In the rows, 128 means zero.
Each row has a class, written as a number after it.
[151 118 133 189 138  95 115 162 127 124  87  97 127 146 160 149 171 167
 126 118 239 196 131 171 114 124 123 151  65  89 106 101 122  85 100 137
 140 117  92 114 152] : 2
[110  89  98 125 152 134 153 132 123  75 168 153 155 109 132 110 152 126
 135 147  62  50 143  76 145 175 157 114 130 129  73 136 137 151 188 100
 146 169 154  75 196] : 8
[137 103 156 140 126 100 148 150 140 121 112  95 106 133 128 118 151 167
 145 111 141 160 157 145 137 119 131 134 121 107  83 162 148 109  92 153
 116  89 135 106 161] : 0
[113 112 110 125 124 126 159 147 119 114 108 157 149 109 119 120 119 125
 157 134  56  98 149 100 155 135 165 127 147 168 113 164 131 150 148 111
 144 146 164  93 147] : 5
[123 143 126 104 148 145 102  73 140 131 158 167 162 124 145 123 106  87
 128 137  97  28  91 100 126 127 140 131 134 179 157  96 102 176 161  51
 127 157 126 146  95] : 6
[127 123 138 137 121 123 146 159 123  98 118  90 118 130 110  99 185 153
 120 111 151 155 155 142 135 128 107 120 120  83  99 150 129  87  92 186
 127  88 129 120 187] : 10
[128 152 145  89  88 175 110 125 106 132 152  97 133 103 102 102 183 117
  89 129 135 162 119 136 104 137  66 111 150 107 175 180 104  66  96 193
 131  71 108 174 193] : 5
[136 126 129 131  83 154 142 189 100 109 109 101 150 121  82 113 180 158
  97 149 149 232 141 149 113 140  84 109 131  42 132 201 139  27 107 239
 151  77 126 135 215] : 8
[130 104 105 151 140 113 157 158 136 117  96 149 133 128 140 120 139 142
 154 123 113 105 159 114 132 133 171 131 120 131  93 137 138 139 132 116
 137 144 146  94 131] : 2
[180 130 147 156 134 118 107 122 170 170  88 145 138 159 163 126 130 155
 151 112 185 131 128 186 113  84 120 150 101 137 118 114 125 138  49  96
 103 117 109 141  86] : 3
[141 153 128  59 133 181 113  73 140 144 193 137 165 125 106  96 109  60
 110 135  91  53 105 105 117 128  89 102 156 126 174 112  83 157 130 118
 105 125 124 210 118] : 8
[159 131  87 176 116 142 119 166 118 111  41 152 169 144 131 147 138 143
 146 141 184 183 144 169 125 107 125 139  89 116 135 144 109  79  96 133
 139 157 125 112 125] : 5
[120 106 132 108 127 127 161 145 137 112 161 129 147 117 100  90 156 132
 132 132  64 105 144 103 148 143 148 113 153 111  92 171 142 141 136 146
 135 102 158 119 193] : 8
[171 145 153 118 125 164  75 109 153 141 117 107 132 140 159 107 166 151
 120 122 219 155 127 199  93 116  50 139  93  96 143 112  93  60  31 155
  96 100  66 164 128] : 3
[169 122 158 144 153 113 107 108 143 178 115 121  77 143 184 157 134 144
 134 111 207 102 120 167  92  98 107 143  95 128 125  80 113 141  75  99
 111 132 100 134 102] : 3
[141 120 102 164 125 146 137 174  94 104 102 129 136 132  95 124 179 132
 120 136 172 175 155 106 112 135 106 101 109  63 129 149 119  80 119 170
 148 145 146 111 195] : 9
[133 130 157 107 122 124 143 142 141 154 106  98 106 137 110  97 142 148
 129 113 146 161 150 162 137  94 127 119 139 110 131 162 124  99  71 180
 112  62 135 155 143] : 6
[122  99 138 139 133 122 158 166 102 119 122 102  89 111 111 108 176 160
 134 125 136 151 178 102 126 143 127 109 126  85  93 154 138  99 112 179
 141 111 150  94 209] : 9
[131 101 154  95 115 132 161 151 154 142 118 114 118 114 125  99 133 167
 149 140  88 138 164 149 133 125 137 137 148 119  94 167 151 113  94 172
 126  75 136 120 154] : 8
[ 98 118  96 133 135 153 129 148 100  48 154 129 168 103  97 123 168 118
 109 140 103 136 135  88 144 176 111 111 126 104 116 148 104  92 170 134
 152 169 135  92 201] : 4
[112 135 173  87 117 133 129 120 119 161 149  93  94 109 120 118 139 133
 108 130 124 132 117 125 121 124 112 125 150 128 153 149 126 108 120 166
 135  65 119 152 159] : 6
[135 154 151  96 137 165  85  67 128 140 177 117 157 120 132 109 118  85
 112 131 144  79 104 112 110 137  80 126 122 137 173  74  80 142 121  97
 116 139  99 180 117] : 9
[149 111 116 169 107 138 111 163 117  97  95 136 138 134 136 129 219 175
 119 135 178 194 153 139  99 135 101 125  98  76 106 173 135  44 100 171
 146 110 117  84 198] : 1
[105 131 142 145 126 112 128 131 110 123 161 131 189 116 105 128 112 107
 126 142  90 125 101  80 146 153 142 138 135 153 138 125 136 169 186  82
 163 145 146 115 158] : 9
[105 143 167  98  87 132 148 159  99 140 141  76 114 104  97 123 130 139
 101 138 106 178 120 120 125 138  98 133 160 108 153 167 144  95 140 202
 158  59 124 145 177] : 10
[140 179  80 132 114 163 110 115 110 102 151 175 236 149  80 124 120  44
  99 132 108  82  73  79 130 123 105 104 140 131 193 130  95 166 179  82
 142 173 147 181 115] : 10
[184 155  93 193 113 143  64 115 144 125  89 185 232 175 144 162 145 115
 122 140 207 161  86 159  97  95 105 149  78 131 165 113 104 114 115  64
 136 170 100 142  83] : 1
[125 145 142 103  84 152 137 154 124 149 133 109 142 111  97  96 163 129
 101 128 107 164 127 113 113 136 105 120 161 106 159 194 139  90 112 192
 141  57 120 164 168] : 2
[ 90  98 194 114 164  70 138  91 139 144 170  88  71 106 164 132 124 153
 137 113 105  61 121 117 147 138 166 147 130 175  85  87 136 173 154  92
 136  91 125  93 151] : 6
[134 131 137 133 125 141 104 132 113 115 149 110 169 121 139 154 127 129
 109 159 168 160  97 150 111 150  93 147  97 108 139  97 114  91 153 133
 151 137  90 138 154] : 8
[139 115 187 120 137  95 133 116 118 191 114  74  41 119 178 160 117 158
 133 114 177 138 137 170 113 101 126 149 113 140 118  98 123 128  81 144
 124  79 107 132 130] : 5
[118  98 220 127 136  61 176 162 134 200 100  34  42 114 141 139  86 205
 160 120 157 211 169 172 148 108 154 163 117 128  85 110 168 130  82 178
 136  54 124 107 140] : 9
[125 122  96 157 146 121 127 136 117 102 132 139 161 126 141 143 135 106
 128 127 144  96 120  99 129 152 143 126 102 126 127  97 110 136 173  91
 146 175 125 113 135] : 2
[135 109 161 126 151  81 157 127 131 184  75 100  66 126 168 162  59 150
 172 117 138 120 155 163 147  89 171 153 113 167 110  90 123 166  99 109
 121 120 136 114  81] : 5
[114 160 126 100 116 137 142 153  94 128 153  77 158 132  62 141  89  86
  86 130 133 214 112 116 154 124  96  99 144  93 185 147  97 103 156 175
 141 114 136 181 156] : 4
[138 137 134 122 144 127 110 106  96 127 173  94 106 130 129 168 118  83
 100 124 177 112 102 105 108 130  82 110 112  99 160  93  94 124 159 118
 125 152 112 161 138] : 0
[119 123 118 132 125 127 138 134 119  96 134 133 157 118 106 100 173 123
 131 118  93 117 141 109 149 144 137 110 135 130 111 169 119 122 125 130
 135 123 151 113 189] : 5
[144 130 142 144 132 115 137 133 136 174  89 145 148 137 136 142  63 132
 162 141 125 129 130 131 129  97 155 155 121 158 136 103 137 172 119  88
 136 143 140 126  73] : 9
[ 89 119  94 130 143 144 134 144  89  50 168 125 169 102  99 133 147 103
 105 143  93 124 124  70 152 184 121 107 127 112 122 138 105 111 202 116
 161 184 144  89 203] : 4
[140 160  85 137 113 146 119 133 109  97 146 160 222 150  69 136 111  56
 111 133 107 133  92  81 139 123 108  99 139 113 181 157 109 140 179  96
 134 170 156 168 124] : 0
[181 156 106 168 144 123  85  91 146 159 108 167 177 179 162 176  84  90
 128 114 201 107  67 149 105  74 119 153  92 145 183  59 102 185 121  30
 121 180 102 162  44] : 7
[ 81 118 144 112 120 125 158 149  81 123 176  94 128  89  80 120 130 109
 108 139  66 133 128  52 144 172 132 108 163 122 141 155 138 139 196 151
 166 122 163 111 215] : 9
[128 132 146 105 135 108 142 112 129 135 165 100 128 135 106 125  98  97
 127 111 102 108 127 105 145 121 128 111 145 127 132 135 121 157 139 120
 115 114 147 158 129] : 0
[130 161 130 126 130 117 121 127 117 156 151 122 184 138  99 155  69  77
 113 124 127 145  81 119 141 118 113 120 133 140 188 109 106 161 164  97
 135 152 131 174 103] : 3
[142 152 116 144 128 132  92 110 112 117 146 131 188 149 117 148 135  96
 104 124 165 153 100 121 118 125  95 114 104 110 167 113  94 112 149 109
 131 149 117 153 134] : 1
[140 173  94 152 147 135  72  62  94 107 183 171 217 134 141 173 108  33
 104 120 159  44  55  90 117 149 111 114  98 173 192  55  70 175 210   9
 146 223 121 172  93] : 5
[113 121 128 153 129 100 160 170 104  99 122 102 134 128 105 132 140 136
 127 120 126 146 134 115 148 134 139 125 120 105 104 134 137 126 151 151
 148 128 148 102 171] : 10
[147 115 151 101 134 120 157 133 148 157 132 109 113 137 117 104 123 134
 137 119 118 125 153 145 138 104 135 115 142 106 110 143 126 144  87 158
 110  83 146 158 142] : 8
[110 124  96 135 146 147 129 149  92  62 145 102 142 116  98 139 145 111
 104 134 150 158 139 108 142 162  98 102 109  80 127 122  89  79 160 152
 141 174 128 111 185] : 4
[140 158  84 130  94 191  90 121 137  68 164 168 236 132  83  77 206  98
  88 123 110 130  92 101 104 146  86 105 144  94 179 187 109  94 130 126
 133 136 117 152 188] : 7
[153 152 102 138  86 165 122 142 148 105 108 185 223 147  92  80 170 119
 126 130  86 102 119 116 123 111 125 128 155 137 136 198 140 137 105 116
 133 111 149 143 132] : 10
[148 121 140 130 154 100 150 128 138 178  86 116  99 145 151 172  35 128
 155 124 149 127 140 148 143  79 162 145 119 152 128  89 115 181 113  88
 120 147 141 133  53] : 4
[127 151 112 123 132 147 106 110 102 132 154 151 158 132 116 151 126  78
 100 141 141  91  78  95 112 125 116 111 130 130 184 114 101 141 174  97
 147 152 131 158 133] : 6
[142 128 154 115 118 103 147 139 128 190  98 112  93 142 127 157  91 139
 137 124 132 170 143 137 117  86 137 128 140 125 146 140 135 135 108 155
 128  86 143 140 102] : 1
[163 121 136 115 101 148 135 141 152 159  83 146 111 143 126  97 177 164
 138 120 124 153 173 147 103  90 120 119 145 103 117 200 141  92  43 178
 113  66 142 129 141] : 1
[147 176 170 100 131 134  87  76 137 195 168 119 169 139 130 152  62  70
 111 118 154 111  61 145 115 100  75 139 133 162 211  76  85 174 121  78
 112 129  96 220  62] : 3
[154 136 168 104 128 123 135 106 160 180  98 112  93 140 162 121  85 143
 153 115 138  79 142 168 116  81 131 157 131 155 123  98 126 159  63 124
 105  91 116 156  57] : 10
[130 123 128 163 148 111 118 115 121 120 150 152 175 133 129 131 131 109
 135 131 126  88 112  88 135 136 145 132 110 146 120  96 121 178 162  56
 147 170 142 110 143] : 9
[105 105 121 119 156 107 173 152 119 124 101 116  94 125 115 130 108 133
 150 125 110 112 163 114 157 120 167 110 129 123 111 128 124 127 144 144
 130 138 164 100 142] : 6
[124 133 106 133 131 146 123 136 120  85 165 145 187 128  95 102 176 101
 109 119 108 113 119  96 136 160 101  94 133 111 137 158 110 115 149 121
 134 157 143 127 194] : 3
[129 113 101 122 119 134 177 178 138 124  85 143 138 126 101  86 141 137
 153 115  82 125 183 108 144 122 165 106 151 109 108 189 139 119 103 166
 123 111 168 121 143] : 2
[126 136 137 118 155 104 135 101 113 148 145 118 127 131 128 143  95  85
 134 110 118  84 119 108 152 115 140 113 128 155 146  98  94 184 142  85
 123 143 148 154 123] : 5
[164 123 126 167 148 116  95  96 149 131 146 174 184 148 172 156 130 115
 131 143 158  62  79 135 108 118 141 157  92 156 113  77 121 188 146  27
 139 169 112 127 103] : 8
[117 126 192  88 140  93 134  82 136 198 173  89  64 114 161 159  72 121
 122 109 104  76 100 113 113 110 139 149 152 168 154  77 132 196 143  93
 130  95 111 147  98] : 7
[121 107 161 142 156  69 136 123 123 166 112 108 100 129 179 187  63 149
 158 128 141 132 131 136 136 111 159 164 100 162 112  71 131 166 150  87
 136 142 121  92  86] : 1
[ 97 103 114 145 147  68 197 175  97 127 117 130 125 130  88 152  85 121
 152 112  55 163 155  75 172 116 190 106 147 124 110 156 151 172 195 132
 145 150 200  80 150] : 1
[111 104 154 154 130  77 168 181 124 143  83 105 107 129 123 140 117 178
 149 127 135 189 144 153 155 107 173 145 123 128  97 156 161 118 128 153
 150  93 149  86 153] : 6
[130 120 110 150 141 127 107 103 128  89 153 160 177 124 145 152 120 102
 135 140 112  59  99  93 125 148 133 140 110 156 119 105 121 159 181  45
 137 190 126 103 117] : 0
[141 109 145 129 130 114 166 149 152 170  70 143 118 133 125 107  88 156
 180 127  92 118 179 130 143  93 171 142 142 150 101 143 151 164  81 121
 121 113 165 110  91] : 9
[153 136 121 154 140 109 132 153 131 164  75 140 145 149 137 171  55 124
 155 132 163 158 120 160 131  93 131 145 105 138 153  97 117 145 120 101
 129 168 129 133  65] : 3
[117 117 172 120 144  87 163 149 117 154 104  62  60 124 147 151  76 154
 147 121 150 142 154 152 141 113 138 151 114 123 110  82 128 133 118 161
 132 104 124 121 116] : 10
[140 144 171 113 136 123  85  78 136 168 140 109 128 132 176 164  93 120
 124 132 173 125 100 153 104 114  94 161  97 160 161  63  94 133 118  93
 119 126  78 155  78] : 1
[120 132 186 139 143  88 123  99 136 191 130 108 131 116 170 169  41 126
 146 148 135 110  97 137 132 116 154 180 106 184 139  52 129 189 146  58
 147 147 107 123  63] : 9
[148 132 128 125 121 157  96 104 145 108 173 155 196 130 132 104 179 117
 109 144 125  93  94 127 109 143 102 135 123 125 125 136 119 133 127  98
 133 120 109 146 165] : 8
[154  95 128 208 140  88 124 175 119 126  77 108  91 137 184 170 193 186
 129 119 242 175 141 161  99 124 143 153  62  88  85  99 141  87 110 128
 152 129 100  78 163] : 2
[158 136  88 187 135 164  83 140  92  77 120 161 168 141 117 136 188 119
 102 153 208 143 112 113  83 141  83 114  82  69 145 109  97  87 136 116
 151 187 113 122 182] : 9
[155 172  93 149 121 167  78 109 124 125 116 163 220 158 105 140 136  73
 104 133 199 138  69 144 116 100  89 122 104 121 203 115  82 110 133  92
 127 162 111 184  98] : 6
[153 143  92 146 124 166 105 117 143 110 109 181 199 141 124 130 124 103
 128 143 123 106 113 122 122 114 126 134 124 140 143 136 104 138 121  73
 134 173 131 132  95] : 4
[130 136 156 123 124 109 136 117 141 145 137 124 143 133 133 120 115 127
 135 118 106  83 113 125 133 112 144 146 139 159 120 120 137 176 126  99
 132 104 135 137 113] : 10
[107 143 136  76 123 139 152 124 105 150 175 107 122 112  86 137  86  80
 102 129  73 119 116  78 141 128 124 102 177 135 169 149 112 161 168 136
 139 116 157 164 141] : 4
[107  99 110 173 162 100 142 136 100  85 167 140 154 118 123 146 139 100
 136 132 116  88 123  64 149 165 154 118 104 127 102  84 118 162 207  69
 165 206 158  68 179] : 9
